Here is a tiny trained network, its code and every weight. The questions are about switching its units off for an input and a target symbol, where a switched-off unit gives its printed mean instead of its output.

import numpy as np


def w(rows, s, z=0):
    codes = np.array(rows[::2]) - 128.0
    scale = np.full(codes.shape[1], s)
    scale[-1] = z or s
    return codes * scale


def norm(h):
    return h / np.sqrt((h * h).mean(-1, keepdims=True) + 1e-5)


def f(y):
    return y / 2 * (1 + np.tanh(0.7978845608 * (y + 0.044715 * y**3)))


def softmax(a):
    e = np.exp(a - a.max(-1, keepdims=True))
    return e / e.sum(-1, keepdims=True)


def log_softmax(a):
    a = a - a.max(-1, keepdims=True)
    return a - np.log(np.exp(a).sum(-1, keepdims=True))


def net(x, mask):
    ids = ['Ωαβδεημπψ'.index(c) for c in x.split()]
    T = len(ids)
    res = E[ids] + P[:T]
    u = 0
    for l in range(2):
        r = norm(res)
        for j in range(3):
            rows = slice(2 * j, 2 * j + 2)
            q, k, v = (r @ M[l][rows].T for M in (Q, K, V))
            z = softmax(np.where(np.tri(T) > 0, q @ k.T / 2**0.5, -1e9)) @ v
            o = O[l][rows]
            res = res + np.where(mask[u + j], z, o[:, -1]) @ o[:, :-1]
        u += 3
        y = f(norm(res) @ A[l][:, :-1].T + A[l][:, -1])
        res = res + np.where(mask[u : u + 8], y, B[l][:, -1]) @ B[l][:, :-1]
        u += 8
    return log_softmax(norm(res)[-1] @ U[:, :-1].T + U[:, -1])


Q, K, V, O, A, B = {}, {}, {}, {}, {}, {}
E = w([
[41,140,166,158,60,161,115,178,158],'Ω',
[108,99,141,191,95,141,20,63,92],'α',
[73,177,184,103,62,239,129,96,125],'β',
[74,132,148,142,81,211,48,43,56],'δ',
[165,189,16,24,60,73,144,210,84],'ε',
[108,102,69,138,99,146,131,178,252],'η',
[140,84,191,123,246,123,115,173,160],'μ',
[94,123,146,203,85,113,32,158,142],'π',
[46,179,80,128,135,63,109,53,137],'ψ',
],0.0028)
P = w([
[138,189,121,251,183,168,180,106,215],'0',
[99,187,173,148,141,131,88,132,226],'1',
[58,151,148,122,139,123,81,144,182],'2',
[56,114,136,109,111,110,72,147,159],'3',
[54,87,134,100,96,110,76,146,147],'4',
[77,48,137,99,61,100,100,133,133],'5',
],0.0018)
Q[0] = w([
[124,123,117,103,125,150,110,137,135],'L0H1',
[132,171,125,124,117,131,144,112,77],'L0H1',
[141,113,88,150,148,100,137,129,139],'L0H2',
[107,128,131,145,116,108,84,97,117],'L0H2',
[100,173,179,140,70,253,132,121,101],'L0H3',
[110,124,128,84,101,122,167,231,188],'L0H3',
],0.016)
K[0] = w([
[121,101,127,122,117,139,117,138,129],'L0H1',
[135,170,130,135,127,149,138,118,104],'L0H1',
[96,108,126,147,139,136,136,129,165],'L0H2',
[118,98,129,121,108,124,119,104,115],'L0H2',
[88,163,200,167,91,239,134,120,128],'L0H3',
[156,156,142,125,94,99,167,249,148],'L0H3',
],0.017)
V[0] = w([
[157,134,94,244,192,61,175,170,194],'L0H1',
[98,178,88,68,137,2,131,125,98],'L0H1',
[167,119,46,67,92,131,142,216,183],'L0H2',
[142,52,181,51,195,92,118,155,86],'L0H2',
[118,98,170,253,124,151,62,113,154],'L0H3',
[113,73,123,58,95,176,181,108,106],'L0H3',
],0.0083)
O[0] = w([
[164,253,127,202,211,130,114,97,139,254],'L0H1',
[207,124,125,127,111,34,89,111,65,62],'L0H1',
[133,94,162,99,67,147,207,196,93,47],'L0H2',
[84,37,68,122,196,142,152,162,98,49],'L0H2',
[69,31,191,144,78,122,90,174,98,244],'L0H3',
[157,174,102,188,145,161,77,116,102,52],'L0H3',
],0.0037,0.0073)
A[0] = w([
[154,139,83,98,45,157,190,153,169,55],'L0N1',
[160,126,84,22,189,135,204,119,126,66],'L0N2',
[118,77,71,95,167,115,164,116,98,49],'L0N3',
[174,120,242,112,193,139,108,124,102,57],'L0N4',
[156,66,141,128,254,143,144,138,72,1],'L0N5',
[125,82,76,109,175,146,158,121,85,66],'L0N6',
[73,163,26,143,83,137,138,88,217,75],'L0N7',
[186,135,67,111,136,38,116,69,115,59],'L0N8',
],0.0085,0.00084)
B[0] = w([
[82,64,156,34,97,134,145,106,90,131],'L0N1',
[189,121,57,165,91,114,45,255,149,118],'L0N2',
[171,83,106,110,131,173,99,64,84,111],'L0N3',
[63,153,107,149,184,126,102,104,178,254],'L0N4',
[122,86,170,86,22,88,169,117,145,231],'L0N5',
[147,42,84,142,150,198,139,80,101,115],'L0N6',
[100,174,147,150,175,108,85,110,184,249],'L0N7',
[100,10,162,82,92,138,169,158,113,181],'L0N8',
],0.0075,0.0037)
Q[1] = w([
[95,99,139,74,102,78,64,173,195],'L1H1',
[173,88,59,105,125,109,110,145,165],'L1H1',
[106,123,132,147,131,201,86,69,107],'L1H2',
[111,150,158,78,125,85,125,144,209],'L1H2',
[121,152,63,247,151,124,70,168,182],'L1H3',
[196,184,47,143,215,211,210,72,75],'L1H3',
],0.014)
K[1] = w([
[151,85,3,92,146,125,148,134,131],'L1H1',
[138,118,125,133,129,115,126,64,77],'L1H1',
[80,141,186,112,109,150,70,75,150],'L1H2',
[177,157,91,109,182,98,121,142,153],'L1H2',
[92,103,138,230,167,103,153,93,140],'L1H3',
[105,102,160,15,141,93,220,83,160],'L1H3',
],0.015)
V[1] = w([
[101,71,163,188,154,95,94,2,127],'L1H1',
[117,129,150,106,163,135,155,107,51],'L1H1',
[61,138,156,102,69,158,176,131,161],'L1H2',
[73,118,227,28,75,93,214,75,97],'L1H2',
[98,108,117,112,105,88,108,183,137],'L1H3',
[118,75,178,84,51,76,193,195,169],'L1H3',
],0.0063)
O[1] = w([
[123,255,152,122,81,220,172,206,89,254],'L1H1',
[93,116,177,137,121,146,88,80,107,66],'L1H1',
[190,163,98,96,90,82,88,115,127,184],'L1H2',
[141,167,155,142,139,150,60,19,138,114],'L1H2',
[145,162,84,141,128,106,109,131,149,125],'L1H3',
[155,169,158,170,179,162,168,118,117,57],'L1H3',
],0.0034,0.0067)
A[1] = w([
[136,53,76,196,211,111,194,217,115,43],'L1N1',
[77,54,184,95,91,144,206,79,39,2],'L1N2',
[153,204,97,202,111,155,74,135,84,105],'L1N3',
[244,112,141,114,164,90,172,120,108,65],'L1N4',
[141,254,106,202,212,200,80,50,123,64],'L1N5',
[121,96,87,129,42,129,187,102,156,53],'L1N6',
[151,23,104,89,98,175,153,82,3,124],'L1N7',
[60,168,194,105,107,165,165,103,130,114],'L1N8',
],0.009,0.0012)
B[1] = w([
[201,122,103,212,130,133,165,170,153,127],'L1N1',
[177,187,125,152,179,214,99,105,123,151],'L1N2',
[95,174,168,120,156,91,146,153,192,169],'L1N3',
[77,199,136,138,163,138,184,109,53,123],'L1N4',
[136,254,176,164,111,173,90,104,189,240],'L1N5',
[148,138,154,124,158,144,93,127,86,136],'L1N6',
[88,97,93,77,68,44,181,140,222,136],'L1N7',
[108,73,110,127,100,88,137,170,88,253],'L1N8',
],0.012,0.011)
U = w([
[153,87,96,153,153,87,85,72,127,40],'Ω',
[196,83,83,2,96,195,135,79,205,156],'α',
[94,247,185,173,121,124,97,137,220,180],'β',
[120,105,147,116,186,108,156,28,114,25],'δ',
[43,45,121,105,66,38,125,202,92,200],'ε',
[124,120,114,152,137,130,142,74,100,4],'η',
[141,205,113,61,166,88,227,85,43,74],'μ',
[230,98,55,224,181,110,186,179,157,125],'π',
[167,102,172,115,168,248,57,157,12,180],'ψ',
],0.0066,0.0034)

Each question gives the input, a string of symbols that net reads in full, and the target symbol t.
The units are the heads (2 rows each of Q, K, V and O) and the neurons (one row each of A and B). Each row of codes is followed by its name. A weight is (code - 128) times the scale printed after its matrix; where a second scale follows, it is the last column's (O, A, B and U).
mask holds one flag per unit, layer by layer, with each layer's heads first. A switched-off unit (its flag False) gives its mean, the last column of its rows in O or B, instead of its output. The means were averaged over made-up inputs and are rounded, as every weight is.
A unit's drop is (log p(t) with every unit on - log p(t) with that unit switched off) / (log p(t) with every unit on - log p(t) with every unit switched off).
The circuit of an input: a set's keep is (log p(t) with only the set's units on - log p(t) with every unit switched off) / (log p(t) with every unit on - log p(t) with every unit switched off). Starting from the 12 units with the biggest drops (on a tie, the unit counted first), units are removed one at a time, each time the one whose removal leaves the highest keep (on an exact tie, the one counted first), for as long as the keep stays at least 0.8.
units of the circuit, in order: the units of the circuit, biggest drop first
k most important neurons: the k neurons with the biggest drops, biggest first
top k neurons in layer l: the k neurons of layer l with the biggest drops, biggest first
input β ε μ μ μ ψ, target π: 2 most important neurons : L0N2, L1N1
input μ η η η, target ψ: units of the circuit, in order : L0H2, L0N1, L1N2, L1N5
input π ψ μ π, target ε: units of the circuit, in order : L0H3, L1N5
input μ μ μ ψ ψ, target ε: units of the circuit, in order : L0N8, L0H1, L1N5
input δ ψ ψ, target ε: units of the circuit, in order : L0H1, L1N5
input π μ Ω ψ α μ, target ε: units of the circuit, in order : L1N5
input ψ μ ψ η ε δ, target ε: units of the circuit, in order : L0H1, L1N5
input δ ψ δ δ δ δ, target α: units of the circuit, in order : L0H1, L1N7, L1N2, L1N5
input δ ψ μ μ β δ, target ε: units of the circuit, in order : L1N5, L0H1
input Ω ψ ψ π η η, target ε: top 2 neurons in layer 1 : L1N8, L1N5
input δ ψ ε μ β, target α: 2 most important neurons : L1N7, L1N2
input β ψ ε, target α: top 4 neurons in layer 0 : L0N1, L0N7, L0N2, L0N8
input π ψ δ ε δ ε, target ε: 2 most important neurons : L0N2, L0N1
input μ δ η π π, target ε: top 2 neurons in layer 0 : L0N7, L0N4
input μ μ β μ μ, target α: 3 most important neurons : L1N7, L1N2, L0N6
input Ω μ μ δ Ω, target ε: units of the circuit, in order : L1N5
input μ ψ ψ μ μ μ, target α: top 4 neurons in layer 0 : L0N5, L0N6, L0N3, L0N7
input η η η, target ψ: 4 most important neurons : L0N1, L1N2, L0N4, L0N7
input η π μ ε μ β, target α: 4 most important neurons : L1N7, L0N1, L1N2, L1N5
input ψ π μ ε μ η, target π: 2 most important neurons : L0N2, L1N1
input ψ β π ε, target α: most important neuron : L0N1
input μ μ ψ μ ψ ε, target π: 3 most important neurons : L0N2, L1N1, L0N8
input ψ ε η μ μ, target π: 2 most important neurons : L0N2, L1N1
